Below is a small trained network, with its code and all its weights. Each question gives an input and a target symbol and asks what happens when units are switched off, that is, made to give their printed mean instead of their output.

import numpy as np


def w(rows, s, z=0):
    codes = np.array(rows[::2]) - 128.0
    scale = np.full(codes.shape[1], s)
    scale[-1] = z or s
    return codes * scale


def norm(h):
    return h / np.sqrt((h * h).mean(-1, keepdims=True) + 1e-5)


def f(y):
    return y / 2 * (1 + np.tanh(0.7978845608 * (y + 0.044715 * y**3)))


def softmax(a):
    e = np.exp(a - a.max(-1, keepdims=True))
    return e / e.sum(-1, keepdims=True)


def log_softmax(a):
    a = a - a.max(-1, keepdims=True)
    return a - np.log(np.exp(a).sum(-1, keepdims=True))


def net(x, mask):
    ids = ['ΓΘΨαβζλμξτφω'.index(c) for c in x.split()]
    T = len(ids)
    res = E[ids] + P[:T]
    r = norm(res)
    for j in range(2):
        rows = slice(2 * j, 2 * j + 2)
        q, k, v = (r @ M[0][rows].T for M in (Q, K, V))
        z = softmax(np.where(np.tri(T) > 0, q @ k.T / 2**0.5, -1e9)) @ v
        o = O[0][rows]
        res = res + np.where(mask[j], z, o[:, -1]) @ o[:, :-1]
    y = f(norm(res) @ A[0][:, :-1].T + A[0][:, -1])
    res = res + np.where(mask[2:6], y, B[0][:, -1]) @ B[0][:, :-1]
    return log_softmax(norm(res)[-1] @ U[:, :-1].T + U[:, -1])


Q, K, V, O, A, B = {}, {}, {}, {}, {}, {}
E = w([
[151,92,13,73,184,149],'Γ',
[129,101,132,152,104,106],'Θ',
[126,111,135,137,105,97],'Ψ',
[120,108,135,145,102,102],'α',
[132,108,140,130,108,111],'β',
[116,98,138,137,114,111],'ζ',
[52,123,78,1,167,153],'λ',
[108,107,135,134,95,95],'μ',
[129,92,130,145,105,102],'ξ',
[92,137,79,68,156,171],'τ',
[110,101,131,152,107,90],'φ',
[131,100,130,144,112,96],'ω',
],0.0068)
P = w([
[142,176,134,98,198,193],'0',
[53,125,79,102,76,68],'1',
[61,91,59,128,87,57],'2',
[58,96,65,110,83,39],'3',
[49,91,67,112,88,37],'4',
[52,71,66,108,95,40],'5',
[51,73,67,108,101,36],'6',
[56,68,65,104,89,38],'7',
[43,66,67,98,94,10],'8',
[34,67,74,101,96,23],'9',
[39,57,69,114,98,6],'10',
[31,65,76,99,93,19],'11',
[29,65,80,96,80,7],'12',
[20,62,76,96,90,2],'13',
],0.0028)
Q[0] = w([
[120,165,155,153,158,150],'head 1',
[48,52,206,135,34,41],'head 1',
[87,7,202,130,29,1],'head 2',
[64,20,172,212,62,2],'head 2',
],0.0055)
K[0] = w([
[69,75,68,134,190,116],'head 1',
[229,211,186,161,189,227],'head 1',
[213,235,255,191,199,218],'head 2',
[227,231,242,152,203,205],'head 2',
],0.0055)
V[0] = w([
[152,111,145,75,217,1],'head 1',
[223,213,183,181,152,217],'head 1',
[91,60,51,212,123,134],'head 2',
[215,34,3,37,213,119],'head 2',
],0.0051)
O[0] = w([
[147,254,55,168,68,179,252],'head 1',
[130,33,72,146,94,31,2],'head 1',
[215,172,121,67,237,61,139],'head 2',
[211,190,127,21,10,103,248],'head 2',
],0.0052,0.0026)
A[0] = w([
[112,105,62,184,148,93,252],'neuron 1',
[209,49,250,131,2,79,42],'neuron 2',
[253,237,162,84,38,18,127],'neuron 3',
[44,174,3,10,93,88,222],'neuron 4',
],0.0046,0.004)
B[0] = w([
[181,210,105,66,121,168,177],'neuron 1',
[29,94,196,16,170,155,143],'neuron 2',
[62,91,187,253,160,86,238],'neuron 3',
[209,116,103,89,207,218,254],'neuron 4',
],0.0056,0.0077)
U = w([
[234,112,40,29,204,222,109],'Γ',
[162,228,76,125,224,196,49],'Θ',
[201,54,59,45,225,52,198],'Ψ',
[91,161,49,177,54,208,162],'α',
[190,203,114,200,90,129,53],'β',
[77,81,77,91,46,161,103],'ζ',
[41,169,100,213,142,225,6],'λ',
[97,170,203,161,42,188,73],'μ',
[225,148,226,229,225,2,145],'ξ',
[194,187,233,90,43,44,158],'τ',
[24,22,35,232,228,110,135],'φ',
[59,25,232,48,111,91,212],'ω',
],0.0063,0.0022)

Each question gives the input, a string of symbols that net reads in full, and the target symbol t.
The units are the heads (2 rows each of Q, K, V and O) and the neurons (one row each of A and B). Each row of codes is followed by its name. A weight is (code - 128) times the scale printed after its matrix; where a second scale follows, it is the last column's (O, A, B and U).
mask holds one flag per unit, heads first, then neurons. A switched-off unit (its flag False) gives its mean, the last column of its rows in O or B, instead of its output. The means were averaged over made-up inputs and are rounded, as every weight is.
A unit's drop is (log p(t) with every unit on - log p(t) with that unit switched off) / (log p(t) with every unit on - log p(t) with every unit switched off).
The circuit of an input: a set's keep is (log p(t) with only the set's units on - log p(t) with every unit switched off) / (log p(t) with every unit on - log p(t) with every unit switched off). Starting from all 6 units, units are removed one at a time, each time the one whose removal leaves the highest keep (on an exact tie, the one counted first), for as long as the keep stays at least 0.8.
circuit, biggest first: the units of the circuit, biggest drop first
most important unit: the unit with the biggest drop
which heads matter: for each layer, one digit per head in row order, 1 if its drop is at least 0.15 and else 0, layers parted by /
drop when u is switched off: that unit's drop, to one decimal
input μ ζ α φ α ζ ξ Γ Θ Γ ζ α Ψ, target λ: most important unit	head 2
input ζ α μ α ξ α Γ τ α φ ξ, target Γ: circuit, biggest first	[head 2; neuron 3]
input ξ α α λ ξ β, target ξ: circuit, biggest first	[neuron 3; head 2]
input λ τ α, target μ: circuit, biggest first	[head 2; neuron 3]
input Θ λ α ξ ξ μ τ ξ ξ λ φ, target Ψ: which heads matter	10
input τ ξ α ξ ξ τ ξ Θ φ Γ β, target ω: circuit, biggest first	[neuron 2; head 1]
input ξ ζ τ Ψ α τ ξ ξ μ, target ξ: circuit, biggest first	[neuron 3; head 2]
input φ ξ Θ τ ξ ζ α τ α α Γ φ ζ ξ, target Θ: which heads matter	11
input Θ Γ Θ ξ ξ Θ μ Θ, target Ψ: circuit, biggest first	[head 1; neuron 3]
input β Γ ω α ζ Γ Θ τ Γ α φ α ξ, target ζ: circuit, biggest first	[head 2; neuron 3]
input α ξ ζ Ψ α, target φ: drop when head 1 is switched off	0.1
input β φ τ ζ ξ, target ζ: drop when head 1 is switched off	0.1
input Ψ α ξ ξ, target α: drop when head 2 is switched off	0.4
input Γ μ ζ ω τ α, target τ: circuit, biggest first	[head 2]
